In the rows, zero is written as 128.
Facts:
gruzuk ω drimen; suklin ω lomirom; kleme ω zivan
flatem ω kebruk; klilem ω drubrek; plavis ω lutomun
zosor ω drimen; zosor ω mulok; kizun ω gruzuk
klegruklor ω golas; klegruklor ω gupo; britrum ω vezeklak
britrum ω zados; bebur ω suklin; flufle ω bebur
zoduk ω drimen; toplir ω kabrar; toplir ω lutomun
stubri ω vobefis; stubri ω drimen; gupo ω drimen
deragro ω gruzuk; tremaki ω plolus; kletru ω pletrer
dropos ω mulok; pludazan ω fimaflek; ripun ω plolus
dronage ω lomirom; floben ω lomirom; matem ω deragro
fuplogam ω kebruk; fuplogam ω klilem; kabrar ω drimen
lomirom ω grelem; lomirom ω drimen; plalu ω kebruk
plalu ω drimen; drazum ω zakle; mulok ω kletru
mulok ω drubrek; flifles ω lomirom; flifles ω kebruk
flifles ω suklin; pleman ω plolus; pleman ω drimen
saklekol ω drimen; gelam ω klilem; gruzuk ξ 802
kebruk ξ 802; suklin ξ 932; lerem ξ 932
kleme ξ 932; drimen ξ 361; flatem ξ 649
klilem ξ 361; plavis ξ 649; zosor ξ 361
grelem ξ 802; kizun ξ 802; klegruklor ξ 361
britrum ξ 932; bebur ξ 802; flufle ξ 649
zoduk ξ 932; stunur ξ 802; zubrel ξ 361
toplir ξ 458; fimaflek ξ 932; stubri ξ 458
gupo ξ 932; zivan ξ 802; deragro ξ 458
tremaki ξ 458; kletru ξ 932; dropos ξ 649
pludazan ξ 649; ripun ξ 802; dronage ξ 802
floben ξ 361; drubrek ξ 802; matem ξ 932
zados ξ 932; fepum ξ 458; fuplogam ξ 802
saruk ξ 649; zakle ξ 932; kabrar ξ 802
lomirom ξ 361; golas ξ 458; plalu ξ 649
plolus ξ 802; drazum ξ 649; mulok ξ 649
flifles ξ 802; lutomun ξ 649; pleman ξ 932
vezeklak ξ 458; vobefis ξ 458; pletrer ξ 802
saklekol ξ 802; gelam ξ 802

Known rows:
matem: [115 139 105 131 146 162 165 159 145 113 169 138  72]
gupo: [ 72 145 123 169 137  92 176 123  38 158 105 171 124]
zosor: [103 164 115 147 141 141 164 101  74 153  82 187 110]
pludazan: [145  98 116 151 112 124 122 114 172 134 139 132 128]
kizun: [110 145 120 101  80 114 155 178 168  97 159 137  80]
plalu: [104 101 131 178  65 111 158 105 102 152 126 148 162]
floben: [126 140  67 132 164 195 173 126 135 150  85  67 133]
dronage: [144 150  94 105 106 138 144 155 139 154  99  36 148]
plavis: [143  95 121 152 117 118 121 113 171 130 147 132 130]
dropos: [179 126 119 135  92 131 115 101 153 171 125 158 102]
ripun: [159 145 125  99 163  68  89 134 148 130  98 112 101]
kleme: [125 128 121 144 177 152 134 127 123 124 158 129 111]
zados: [121 118 130 148 191 148 126 119 125 110 167 127 122]
zubrel: [112 128 123 144 189 168 133  99 141  99 129 142 129]
stunur: [132 132 147 122 130 112 100 126 145 101 145 108 139]
grelem: [128 131 141 119 135 111 100 126 139 109 136  94 150]
drimen: [ 64 136 123 170 162 110 167 100  64 121  86 174 138]
pletrer: [143 139 150 115 134 116  91 124 149 105 143 118 132]
drubrek: [162 161 162 110 110 139  76 111 133 131 146 137 131]

Rows, some named above:
[132 150 160 122  71 169 112 117 117 121 169 117 165]  fuplogam
[132  94 134 171  76 158 136 100 147 130 163 124 171]  flatem
[104 101 128 177  70 106 152 104  99 147 127 150 167]  plalu
[133  98 152  88 104 117 107 154 131 113 121 125 149]  toplir
[ 64 149 126 120  51  59 189 170  92 115 118 171  90]  gruzuk
[112 140 114 145 186  81 149 125  76 157  93 158  95]  pleman
[152  99 105 142 105 127 133 123 174 143 136 120 120]  flufle
[107 130 121 144 187 164 132 101 139  96 131 141 127]  zubrel
[ 98 105 119  58  49 126 168 229 184  79 155 162  59]  deragro
[ 94 141  67 148 148 148 198 127  79 165  48  85 147]  lomirom
[143 147 102  99 103 145 139 157 153 138 121  62 131]  bebur
[ 80 142 124 161 141  98 174 126  44 157 110 165 118]  zoduk
[148 141  49 128 157 192 186 158 126 183 105  16 134]  suklin
[137 146 110 114  92 165 143 145 131 140 125  39 170]  flifles
[147 166 152 111  82 153 105 122 129 135 154 128 131]  gelam
[109 127 167 134 100 150 108 114 122  96 173  98 186]  kebruk
[112 135 105 129 151 157 166 156 145 114 171 144  69]  matem
[144 150  95 105 103 139 143 152 137 155  98  39 150]  dronage
[108 107 154 101  90  83 128 154  82 135  87 152 153]  stubri
[114 135 108 133 149 157 167 155 144 117 169 143  73]  matem
[160 186 141 124 119 234 117  84 115 154 138 189 104]  klilem
[142 148  93 107 106 140 145 152 135 155  99  36 148]  dronage
[142  81 130 157 136 109 109 104 172 118 153 131 140]  lutomun
[ 88 149 142 138  88  64 150 130  67 138  95 145 142]  saklekol
[106 162 116 150 139 139 158  97  78 152  83 187 106]  zosor
[167 108 136  67 156  78  79 157 148 131  78 126 115]  tremaki
[146  89 129 155 123 114 112 104 167 130 144 134 133]  saruk
[ 90 151 137 134  84  63 147 131  68 145  92 145 141]  saklekol
[107 136 116 144 177 168 146 108 125 108 122 147 121]  klegruklor
[218 161 133 124  70 156  89  89 148 204 120 188  77]  mulok
[ 70 134 122 168 164 111 162  95  65 119  87 174 137]  drimen

The same things again, as new rows of numbers:
Known rows:
lerem: [106 124 120 153 116 122 106 126 132 153 164  96 147 131 147 131 124 139
 118 135 139 130 111 122 131 102 134 115 122 104 117 118 122 141 134 120
 125 101 120 142 144 135 130 146]
flifles: [144 114 134 111 140 122 127 153 136 105  74 159 150 123 114 139 134 120
 137 141 105 113 133 108 117 123 135 157 118 127 140 153 137 121 125 139
 132 128 137 130 136 108 103 127]
saruk: [137 152 118 144 134 123 140 109 116 133 122 147 115 107 116 126 120 121
 122 105 158 141 111 151 140 146 137 119 114 125 123 140 119 127 126 151
 133 127 117 105  91 143 149  95]
zivan: [100  87 126 125 116 151 107  80 132  67 110 157 137 123  83 141 152 146
 150 137 104 106 148 139  47 126 106 138 115 126  88 124 167 142 133 142
 127 103 141 108 114 131 135  87]
zosor: [146 112 130  95 107 139 120 143 128 115 171 115 103 130 136 141 126 118
 119  79 156 127 142 115 133 119 131 127 143 133 156 109 130 108  82 156
 119 136 135 112 168 126 125 147]
flatem: [191 174 108 139 160 127 138 121  99 123 101 164 118 101 105 138 131 105
  99 126 165 141 113 145 149 128 149 135 116 137 146 160 147 165  98 131
 146  98 120 121 113 148 136 112]
stubri: [150 106 120 139 144 126 149 110 136 150 124 115  92 139 149  92 162 128
 121 155 127 106 158  94 129 125 128 114 130 164 153 141 133 123 136  83
 106 161 130  99 118 144 128 174]
grelem: [105  96 138 130 148 124 119 155 151 119 109 173 158 116 116 153 122 149
 128 146 111 135 154 132 101 165 121 149 129 119 108 173 133 118 135 157
 137 160 113 132 111  89  97 127]
gelam: [120 124 134 104 122 155 138 178 125  89  80 127 128 152  91 118 134 135
 141 163  80 118  97 123 131 130 152 147 116 108 144 116 123 110 146 145
 136 163 189 106 168 133  74  99]
klilem: [125 129 116  99 114 171 122 156 119 115 188 123  99 153 125 137 108 144
 104 113 131 153 139 135 136 126 139 125 146 121 138  98 134 116  97 155
 133 126 163 103 158 138  97 115]
britrum: [109 169 144 142 106 129 122 106 107 139 171  99 163 138 173 127 107 143
 110 184 146  94  76 131 110  55 139 125 118 123 153 101  71 131 111  73
 159 109 122 177 133 118 156 140]
vezeklak: [105 158 144 135 138 146 149  77 109 133 160 140 115 146 165 112 139 183
 106 209 121 122 131 139 110 102 128 115 142 177 138  88 104 105 126  62
 165 168 102 165  79  99 170 119]
toplir: [142 126 114 139 147 117 145  99 138 115 151 131 110 136 153  78 144 103
 130 127  67 140 172 109 135 121 115 121 141 175 160  94 118 117 147  96
 129 146 136 147 124 151 141 151]
dronage: [132 109 131 114 157 111 137 184 140 115 100 160 153 120 122 139 129 115
 139 141 105 117 126 115 103 135 125 157 110 129 146 165 129 113 122 146
 131 147 144 127 126 102 104 144]
kizun: [132 149 147  74 115 124 141 115 169 117  62 131 143 115 101 120 137 112
 115 122 103  98 104 122 114 115 142 159 141 101 143  80 144 115 172 151
 110 156 123 134 128 140 119 140]
deragro: [130 115 141 104 153 121 155  93 141 162 126 101 106 124 156  70 138 158
 100  91 103 141 135 153 130 108 130 138 146 159 128  91 169 114 163  84
 131 137 120 114 106 124 142 151]
zakle: [114 140 143 161 125 120 132 159 125 192 148  89 145 152 153 157 104 156
 132 137 139 154 118 133 184 149 116 106 145  93 106 139 101 156 164 117
 131 148  87 178 168 110 116 158]
klegruklor: [156 114 142  87 129 139 113 124 138 130 155  75 113 119 143 122 120 116
 120 110 141 130 126 121 145 124 114  81 146 138 174 113 135  90  91 177
 105  75 151 112 150  90 121 127]
pleman: [114 135 127 147 102 104 110 141 129 169 158  98 140 132 139 112 120 109
 120 146 134 129 107 103 143 105 128 130 121  94 129 126 124 149 117  98
 108  87 148 140 132 146 125 169]

Rows, some named above:
[152 125 146 108 122 124 125 129 149 106  78 148 139 116 103 141 147 111
 137 131 119  97 139 100 117 132 134 147 124 117 148 131 133 124 134 153
 131 150 134 137 139 123 124 142]  saklekol
[111 122 145 106 121 153 138 178 129  89  93 121 122 146  87 116 130 139
 147 164  87 129 100 123 134 124 141 152 114 100 145 121 124 108 151 149
 135 158 191 107 167 138  76 109]  gelam
[109 137 167 111  92 126 126 151 135 130  75 130 137 116 111 114 145  91
 151 142 114 120 133 107 131 164 105 174 123 112 122 165 124 118 104 105
 110 123 185 141 105 116 124 141]  ripun
[133 133 120 147 112 107 110 120 141 160 153  90 146 129 127 129 123 115
 107 134 135 118 115 103 129  99 139 116 118 107 144 113 121 153 132 120
 119 105 119 138 151 146 127 172]  zoduk
[ 98 116  92 164 115 117  81 190 117 146 120  74 127 138 150 134 137 120
 135 118 163 146 108 140 122  89 137 111 130 112 111  82 111 147 127 117
 115 124 112 163 150 130 131 140]  kletru
[146 122 108 140 147 111 143  99 135 116 153 139 106 128 153  77 138 100
 122 128  72 140 172 120 139 124 114 116 141 168 158  90 121 124 151 107
 131 150 129 148 124 150 138 146]  toplir
[131 120 151 100 125 133 139 122 159 122  78 123 144 116 109 127 133 139
 118 106 110 105 125 136 115 135 133 162 142 105 126 108 139 124 159 153
 131 150 127 129 124 123 118 132]  gruzuk
[141 109 140 133 131 109 116 121 129 166 131  50 160 117 174  85 116 144
 105  64 129 128  78 171 129  73 137 150 124  92 118 132 147 143 158 102
 130  96 129 102 149 140 130 173]  matem
[130 115 117  97 141 146 123 156 135 122 184 137 118 134 149 149 103 130
 103 107 140 142 154 117 120 123 124 125 146 134 136 144 137 114  81 163
 116 112 118 114 127 116 112 143]  lomirom
[193 177 107 135 154 123 132 125 100 119 109 159 119 111 100 137 123 104
 101 127 157 142 124 151 150 127 147 141 115 135 143 166 154 166  96 135
 137 100 125 115 110 142 139 104]  flatem
[128 129 131 148 123 115  94 103 135 165 155  70 149 125 129 123 125 130
 123 140 141 137 113 111 132 117 129  93 122 106 132 125 125 148 144 134
 119  77 123 145 145 118 129 147]  gupo
[103  98 142 126 116 157 117 148 126  98  91 142 126 138  81 142 141 158
 137 134 116 143 136 121 122 151 137 143 132 104 102 118 124 120 143 160
 150 173 145 141 142 112 112  97]  drubrek
[166 118 141  84 128 145 110 126 135 127 149  81 117 124 137 131 117 120
 128 110 141 127 131 111 139 125 112  88 138 146 168 113 135  97  90 181
 100  68 155 116 156  95 128 128]  klegruklor
[130 119 147  95 125 132 142 124 160 129  71 129 146 111 106 121 132 138
 115 119 109 112 115 136 111 138 132 157 139 104 124 107 143 121 160 149
 136 149 124 134 130 123 126 136]  gruzuk
[119 142 115 113 142 121 144 103 110 118 129 167 129 141 139 134 110  84
 161  84 156 117 105 110 173 126 172 132 103 173 112 191 112 101 140 135
 127  72  91  97 101 157 138  93]  flufle
[145 127 125 141 113 100 115 136 100 120 145 131 104  90 101 133 141 107
 143  56 185 146 120 138 140 135 166 125  93 131 148 126  97 116 125 153
 139 177 132  98 144 153 177 119]  dropos
[101 144 146 116 118 105 145 127 126 162 140 128  96 133 138  77 156 102
 132 166 119 153 149 104 135 142 112 147 128 154 136 117 144 115 106  48
  98 133 171 136  92 128 147 165]  tremaki
[167 164 113 141 145 111 138 127 115 133 115 153 119 101 107 127 116 101
 113 104 162 135 120 140 151 136 147 119 113 126 146 155 129 142 122 146
 129 117 118  99 107 145 138 117]  plalu
[ 99  97  98 137 124 143 105 215 140  98  18 103 123 149 124 150 158 131
 147 137 149 130 133 155 106 129 120 142 145 130  91  77 124 118 129 154
 127 167 122 155 114  94 137  95]  pletrer
[122 146 116 118 139 117 148  98 115 123 130 169 134 135 136 131 114  79
 153  74 156 116 106 112 179 119 171 132 104 167 111 198 113 101 136 136
 125  76  91  96 104 149 137  90]  flufle

The same things again, as new rows of numbers:
Known rows:
klilem: [147 112 117 130 116 103 131 122  98 128 124 171 159 206 140 162 105 132
  92 121 137 117 142 118 137 153 153 143 137 101 144 147]
kleme: [118 155  88  86 145  64 160  92  88 132 131 140 168 179 189 192 127 139
  70  70 102 119 154  86 116 115 138 161  48 128 161 114]
klegruklor: [ 99 139 125 112 148  75 136  93 134  94 145 151 128 169 135 176 113 121
 117 120 129 131 163 145 107 150 146 165 104 127 161 111]
zoduk: [103 125 134 101 161  57 124 110 125  87 115 155 147 188 135 178  93 156
 124 111 118 142 163 143 108 132 142 151  89 122 151 116]
stunur: [ 99 112 100 117 141  87 145 110 115 123 112 160 163 174 184 173 125 134
 118  79 119 114 141  87 106 160 136 139 102  92 150 143]
fuplogam: [113 121 144  94 130  82 125 106 133 111 110 166 178 182 153 136 114 146
 107 113 130 149 132 149 115 146 141 156 125 103 183 141]
zosor: [119 119 117 127 134  91 133  99 133 115 142 155 144 187 136 162  99 137
 112 125 130 138 162 143 103 138 156 166 112 125 151 119]
zakle: [106 105  86 101 164  56 150 139  80 122  91 202 138 204 159 187 114 100
 113  69 112  88 155 103  95 132  93 107  95 102 126 149]
zubrel: [118 127  87 133 145  85 148 108 107 126 121 159 149 185 148 190 145 124
 102  79 127 109 154 103 111 148 143 144 114 105 146 128]
floben: [110 131 113 117 150  66 144  85 128 110 131 137 151 169 121 184 127 137
 112  94 143 135 174 152 102 136 135 161 118 112 147 101]
gelam: [115 109 131 111 116 106 134 119 125 122 121 169 176 190 166 140 100 145
 105 110 127 138 134 121 124 156 149 149 120 109 167 163]
pletrer: [116 103  99 133 118  88 143 119 117 116 121 158 167 198 167 159  67 147
 112  91 142 139 148 109 119 174 135 150 112  72 122 170]
pleman: [ 96 121 118 104 171  48 136 111 136 111 101 158 163 191 141 177 111 159
 119 122 109 131 141 145 103 135 144 161  78 143 161 104]
saruk: [ 98 116  79 123 125  67 146 107 118 111 101 148 145 177 162 178 137 141
 111 103 114 112 155  70 118 148 120 142 109 101 166 126]
saklekol: [ 84 119 142  97 150  71 134  96 143  97 127 148 157 170 141 181 106 133
 130 105 133 149 144 141  98 153 140 162  96 107 159 126]
matem: [ 91 135 123  98 157  56 136 113 129  82 132 157 152 187 137 188  99 148
 117 109 115 137 161 142 108 129 141 148  86 127 159 116]
dronage: [ 80 124 119 106 145  67 129  78 142  97 120 146 164 163 143 171 114 145
 128  89 143 150 158 139  95 148 139 165 114  96 153 117]
mulok: [128 109  99 115  96  88 129 123 109 103 117 147 151 202 148 154  87 154
  97 129 127 139 155  95 128 152 125 146 123 110 167 153]
britrum: [109 156 105 125 161  68 168 141 124 138 125 164 139 155 155 177 124 166
 130  69  73  64 149 107 131 124 137 103 109 123 187 164]

Rows, some named above:
[102  70  98 113 144  41 124 108 128 110  96 144 187 182 135 205 115 138
 128 117 135 107 125 114 135 187 143 158  99  82 121 120]  plolus
[ 92 138 122 114 145  87 145  98 122  95 142 138 140 174 137 198 117 115
 112 114 127 124 166 142 100 141 158 160 109 133 157 111]  klegruklor
[ 96 118 114 108 171  55 135 113 134 107 102 153 163 194 130 177 109 159
 125 126 103 128 144 153 107 143 140 162  87 150 155 107]  pleman
[101  76 137 134 129  53 136 109 107 101  97 150 144 174 120 221 126 127
 135 104 108 142 176  53 133 122 129 149 110  77 152  99]  lutomun
[102 121  97 112 124  45 128  85 137  93 108 130 142 172 136 169 121 156
 126  98 126 136 176 114 104 130 111 162 118  98 168 106]  flufle
[114 123 124 101 165  26 119  92 116  85  99 141 166 189 119 167 106 166
 123  78 129 136 169 142 123 125 135 145  97  90 141 115]  suklin
[114  92 153  95 131  58 113  97 119  95  98 159 186 180 128 183 124 134
 119 100 141 128 146 123 154 159 138 152 105  53 144 129]  kebruk
[150 111 115 121 111 110 126 124 104 127 117 170 156 195 127 159 109 136
  88 115 134 119 144 114 139 155 150 140 137 103 143 148]  klilem
[ 85  90 107 107 160  60 146 107 144 126 103 145 180 173 148 180 117 140
 134 121 125 125 126 129  95 180 148 163  96 125 146 123]  ripun

